Here is a tiny trained network, its code and every weight. The questions are about switching its units off for an input and a class, where a switched-off unit gives its printed mean instead of its output.

import numpy as np


def w(rows, s, z=0):
    codes = np.array(rows[::2]) - 128.0
    scale = np.full(codes.shape[1], s)
    scale[-1] = z or s
    return codes * scale


def f(y):
    return np.maximum(y, 0)


def log_softmax(a):
    a = a - a.max(-1, keepdims=True)
    return a - np.log(np.exp(a).sum(-1, keepdims=True))


def net(x, mask):
    res = np.array(x, float).reshape(1, 4) / 4 @ E
    y = f(res @ A[0][:, :-1].T + A[0][:, -1])
    res = res + np.where(mask, y, B[0][:, -1]) @ B[0][:, :-1]
    return log_softmax(res[-1] @ U[:, :-1].T + U[:, -1])


A, B = {}, {}
E = w([
[164,177,188,20,130,57,100,191,113,178,123,125],'x0',
[56,172,119,191,82,178,86,94,123,193,67,100],'x1',
[108,151,144,128,173,88,167,74,1,128,83,194],'x2',
[142,134,113,129,149,123,102,122,140,117,101,128],'x3',
],0.013)
A[0] = w([
[202,62,145,95,131,140,131,137,128,33,163,158,171],'neuron 1',
[76,188,129,172,159,67,202,41,44,115,64,218,139],'neuron 2',
[179,255,206,42,94,76,71,161,163,221,127,88,121],'neuron 3',
[112,211,136,204,21,218,70,140,98,214,68,115,190],'neuron 4',
[216,124,170,139,147,39,154,163,107,145,131,193,86],'neuron 5',
[173,174,198,54,173,13,143,158,48,133,106,209,108],'neuron 6',
[37,209,116,138,78,143,55,108,78,224,81,85,27],'neuron 7',
[175,166,127,145,80,123,105,197,157,76,154,84,254],'neuron 8',
[160,187,228,104,162,66,153,118,90,122,133,107,110],'neuron 9',
],0.0081,0.0069)
B[0] = w([
[145,69,2,76,3,106,136,125,79,30,113,147,195],'neuron 1',
[204,105,87,11,50,159,159,159,129,45,175,138,232],'neuron 2',
[225,121,68,30,24,183,199,111,80,73,209,130,236],'neuron 3',
[82,74,205,195,245,199,63,112,140,178,88,53,250],'neuron 4',
[125,167,60,161,197,161,120,131,145,206,81,171,179],'neuron 5',
[85,170,201,189,156,116,90,165,196,186,6,90,231],'neuron 6',
[184,131,17,60,62,124,163,112,39,85,170,239,208],'neuron 7',
[75,170,169,156,67,105,58,72,103,72,119,156,208],'neuron 8',
[211,91,164,173,180,144,61,197,194,140,83,110,182],'neuron 9',
],0.0088,0.018)
U = w([
[148,107,105,136,93,164,140,92,118,79,145,154,254],'0',
[180,127,78,99,94,112,202,146,121,105,132,162,131],'1',
[87,149,246,224,223,127,73,139,162,254,42,126,24],'2',
],0.0097,0.0022)

Each question gives the input, the list of numbers given to net, and the class t.
The units are the neurons (one row each of A and B). Each row of codes is followed by its name. A weight is (code - 128) times the scale printed after its matrix; where a second scale follows, it is the last column's (A, B and U).
mask holds one flag per neuron, in row order. A switched-off neuron (its flag False) gives its mean, the last column of its row in B, instead of its output. The means were averaged over made-up inputs and are rounded, as every weight is.
A unit's drop is (log p(t) with every unit on - log p(t) with that unit switched off) / (log p(t) with every unit on - log p(t) with every unit switched off).
The circuit of an input: a set's keep is (log p(t) with only the set's units on - log p(t) with every unit switched off) / (log p(t) with every unit on - log p(t) with every unit switched off). Starting from all 9 units, units are removed one at a time, each time the one whose removal leaves the highest keep (on an exact tie, the one counted first), for as long as the keep stays at least 0.8.
units of the circuit, in order: the units of the circuit, biggest drop first
top k neurons: the k neurons with the biggest drops, biggest first
drop of u: that unit's drop, to one decimal
input [8,-7,7,-2], class 2: units of the circuit, in order -> (neuron 6)
input [8,-3,1,2], class 2: top 4 neurons -> (neuron 6; neuron 2; neuron 7; neuron 9)
input [-1,0,5,-3], class 1: top 3 neurons -> (neuron 2; neuron 4; neuron 8)
input [-6,-5,8,0], class 1: top 2 neurons -> (neuron 2; neuron 4)
input [-5,-4,4,-2], class 1: top 3 neurons -> (neuron 4; neuron 8; neuron 2)
input [3,0,8,-4], class 2: top 4 neurons -> (neuron 6; neuron 1; neuron 9; neuron 3)
input [-5,-4,4,5], class 1: top 3 neurons -> (neuron 4; neuron 8; neuron 2)
input [-8,-1,2,-3], class 1: top 4 neurons -> (neuron 4; neuron 8; neuron 2; neuron 6)
input [-8,8,-8,5], class 2: drop of neuron 7 -> 0.0
input [-6,0,5,0], class 1: drop of neuron 3 -> -0.1
input [-6,2,-4,-5], class 2: drop of neuron 3 -> 0.1
